Rows, each with its class:
[ 11 -10  15 -27  -4 -20 -36  16   8   2 -17  20 -10   1  63 -39   6   6
   7  11 -21   6   1  -9  -8 -13 -11  14  -7   3  17  -2   3  -6  11 -18
  -9]  K
[ -6  -9  -5   0  -5 -24 -34  10  -7   2 -10  24  -9  -2  33 -13   3  -5
  -7  -1 -22  -1   3 -25  -8   3  -9   5 -11  16  38  -4   3  -1   8  -5
   5]  X
[ 18  -6  16 -29  -1 -13 -39  24   4   7 -25  17  -2   7  70 -40   2   8
   9  13 -21   0  -1  -5  -3 -18  -8   8  -9   8   4  -1   7 -10  13 -11
 -10]  K
[  5  -5 -10  -4   5 -27 -39   5  -9  -1  -1  25  -8  -3  45 -20   1   9
 -20   8 -16   1   3 -20  -3  -8 -12   5  -4   4  25  -3 -11  -2   9  -9
 -12]  X
[  5 -17  16 -21 -10 -16 -22   4   8   5 -19  18  -6   5  52 -28   9   2
  12   4 -16   1   7  -5  -6  -6  -7  10  -7   5  37   0   8  -7   2 -19
  -3]  K
[  7  -7  12 -21  -7 -27 -28   5   3   2 -15  21  -7   7  50 -34   8  -4
   3   6 -19   1   4 -11  -7  -3   0  10 -11  10  28  -7   5  -6   7 -20
  10]  K
[  4 -13  21 -15  17 -11 -37  27   2   9  -2  23 -25  -2  43  -3  10 -18
   6  -5 -13   8  10 -11  -8  -3   7  11  -4  17 -12  -5   2 -12   1  -6
 -14]  H
[  4 -12  10 -22  -7 -20 -29  13   0   3 -21  19  -9   7  53 -36   4   4
   9   6 -20   3   1  -1  -4 -10  -6   7  -8   7  32  -3  11  -6   7  -6
  -1]  K
[  2 -15   6 -19   0 -12 -22   4  -4   4 -10  20  -6   0  42 -24   4  10
   2   5 -18   6   5 -15  -7  -5  -7   4   3 -10  27   3   0  -4   4  -6
 -12]  K
[  1  -5  -9  -5  -2 -33 -44  10 -11  -2  -7  28  -9   6  45 -21  -1   3
 -12   8 -23  -2   1 -19  -5  -5 -14   7 -11  15  32  -4  -1  -4  15  -5
  -5]  X
[ -6 -14   5  -2   1 -23 -35  25  -6   7 -13  26 -16   2  36  -8   5 -23
  10 -10 -24   2   9 -15 -14   0   7   9 -16  35  22 -11  20 -12   4   3
   9]  H
[  8  -8   8 -29  -2 -14 -49  30   1   4 -16  21 -18  10  45 -17   6   3
  11  12 -20   4  -4  -2  -4  -2 -16  15 -12  11   0  -3  13 -15  12  -1
 -25]  K
[  8  -4  -3 -16  -3 -32 -38   8  -9   0  -8  25  -5   4  51 -32   3   9
 -10  11 -22   1  -1 -13   1  -8 -14  10  -5   5  24  -1  -3  -3  14  -6
  -9]  K

Rows, each with its class:
[ -9  -4 -25  14  -4   1 -13   5   5 -13 -10   7  16  10   0   6 -13  -9
  27  -9  -4  -6   3  11  -2 -45  17  -2   5  -8  30 -20  -4  10  -1  11
  25]  Z
[-17   2  -4  -9  -5  12  -7   2  -8  -5   9   5  -9  10   9   0  19 -15
  -7  -7  -3  -4  30  22  -2 -10 -13   2 -15  -4  17   9   3  12  -4   2
   0]  P
[-24  -9 -11  -7   2   6  -8  -3   1  14  -1  20  11   4   7  10  -6 -13
  26  -4   3  -5  28  15 -21 -28  16   3   3  -5   8  -7  15  22  -1  20
  26]  Z
[-15  -6  -9  15  -9  13  -6   2   0   9  -1  10  18  -9  -6   3  -6 -26
  25  -9   9   1  20  14   5 -24  16   7  -2  -3  12  -8   3  15   2  13
  17]  Z
[-12 -15  -7  -1  -4  -7  -7  11   1 -73   8   6   9 -12  -3  10  -1 -14
   4   1 -10   9   6  30 -10  -4  10   5  -2   5 -19 -11  19   3   4  -8
  16]  V
[ -2   4  -3   6  -1  -1  -8  -2   3   5  -7  10   7   1   6  15  -5   1
  17  -5 -29 -17  27   3   8 -26  11   4   1   3  -7  -2  -4  26   0   5
  20]  Z
[ -8  -4   0 -11   9  -2 -11   3  -4 -10  -3   2  11  -1  -3  15  -1   6
  10   0  -5   4  17  13  -6   0  16  -4  -8   8  27 -19  12  -2  -1  -1
   7]  V
[ -5  -3  -2   6  -4  23 -22  18  -2   8   4  17   1   9   1 -12  -8 -33
  10 -14   4 -10  17  10  -5 -17  13   3  -3  -8  19   4   2   8   7  -7
  13]  A
[ -8   9   6  -9  -2   5  -8   9  -3  -3  -9   7   7   3   3  21   3   2
  11  18   4   5  24   2  -9 -20   3  -3 -15 -13  26   0  16  13   1   9
  24]  P
[ -5  -6   2  16 -10  21 -13   4   2   4   5  10  -4  10  -1  -1  -7 -28
  20   1   7 -25  20   4   1 -22  15   8   4 -11   4   0  -4  13  11  23
  18]  Z
[  0  -4 -14   7 -11   6  -5   2   6  11  -4  33   9   5 -11   8  -4 -10
  42   0   1 -11  11  10  -3 -33  23   9  -3  -4  21 -18  20  13  -1  22
  24]  Z
[ -2  -4 -15  -2   8  15  -8  25   9  -6  -3  20  10   8  -6  12  -8  -9
  13  -4  -4  -5   5   7  -5 -17  10   3  -6 -10  35   0  16   3   3   8
   9]  A
[ 12 -11   5 -27  -7 -15  10  18   0   5   2  10   6   6 -11  19  -6  13
 -11  10  -9   6 -24   9  -1  13   6  -5 -11   8  39   1  13  -6  -3  -7
  13]  V
[ -8  -2   1  -8 -30   7 -21  -3 -12   1   1  20  15   9  -5   1  -6 -28
  40  -4   5 -10  18   5  -5 -38  21  10   3   3   5  -1   5  14  11  22
  21]  Z
[-29  -7   6   9 -14   6  -7  -9  -7 -11  -7   6  17  -7   1  11  -8 -31
  40 -12   3  -5  22 -11   1 -32  11  12  19   6  -5 -17  -4  19  38   9
  35]  B
[ -6 -14   3  -7 -13  -3   1   0  -2 -13  10  14   5  -6   5   0   4 -40
  17  -9  27   4  21  22 -20 -10  13   3   6   9 -16 -11  16  15   5  10
   7]  V
[ -6  -4  -4  -6 -15   8  -6  -6   6  -3   2  21  11  -5   4  -3   4 -11
  37   6   6 -11  25  -5  13 -22   4  -3  -6  -2 -17  -7  24  13  -4   8
  12]  B
[ -4  -9   0  12  -8   9 -11   2  -2  19   4  13   6   5   1   3  -4 -18
  18  -3   2 -14  11   3   3 -19  11   1  -5  -8  15  11   0  15   5  14
  17]  Z
[ -5  -1  -4  10 -13   8 -11  -7   6  -4   7  15  10   0  -7   1  -1 -17
  30   0   3  -6  14  12  -1 -25  13   1  11 -10 -18  -2   6  11 -10  17
  12]  Z
[ 14  -2 -16   8  -3   2  -7  11  -1   8  -9  32   8  -3  -8  12 -14   1
  28   0   4   8   3   7  19 -21   6   0   3 -19  36 -21  10   2  -3   5
  25]  Z
[  3   7  -4  -4  -5   4   1 -11  -1  32 -11   7   7  12   6   6  -3   9
  35   5  -3  -3  19   1  -1 -16  -9 -10 -11   7  15 -60  11  11   5   0
  -3]  B
[-11 -11  -6  10  -1   2  -1   4   1  -7   8   6  14 -17   0   5 -13 -10
  28  -5  -1  -6   7   5  18 -22  36   9  14  -2  -9 -11  14  10   4  11
  29]  V

Rows, each with its class:
[-23   1  15  23 -35 -16  18 -14   8 -28  18  -8   5 -48 -13  -8  25   5
 -34   1   6 -14  14  24   0  -1 -22  -6  16  -9  -5 -13 -14  17   9 -18
   8]  Tebig
[-17  -9 -29 -15 -33  -4   6  13  -6  24  -9  -1  26  90  11  17  17   8
  23 -16   5  32 -14   4  -4 -10  -6   1  -3 -40   2  10  23 -19  -6  -1
  18]  gikif
[  0  -2  -1  -6  -8  21 -10  -6   0  -3  27   0 -13   2   0  11   6   6
  -6   5  10   2  -1  18   2 -10   7  -3  -2  -6   4  -3   0   3  -5  -3
   5]  fivor
[-15  -4  13   4 -30  -5   7   5   1  18  14   2   7  10  11  23  21   4
 -17  -7   9   2 -18  15  -1  12 -25  -4  -4 -44  -6   2   5  -1 -14  -2
   2]  gikif
[-15  -3  -4  15 -44  -2   3  14  -4   7   4  -2  23  11  17  37  26   2
 -20 -15  -6 -11  -9  -7  -4  11   3   2 -22 -38  -3 -15  13  30  -5   5
   0]  gikif
[-10  15 -18 -19 -23  20 -14   1  -3   6 -11   9   4 -32  12  14  10  15
  -8 -12   7  -4  13  25   3 -11  -4  -3  -7  58   9  -6  -1  19   0   0
  -3]  leso
[  8   2  -5   1   3  -8  -6   9  -1   1  20  -1   2  15  19  13   0   0
   7  -6   0   0  -8  16   3   1  15  -3  -8 -37   2  -2   1  12  -9  12
  -5]  fivor
[ -7  12  -5  -7 -44   5  -5  -1 -11  15  11   5   0   1  18  30  15   7
 -34   4   3   4  -7  10   3  11 -18  -7  -9  -1  -4  -2  10  16 -10   2
   0]  fivor
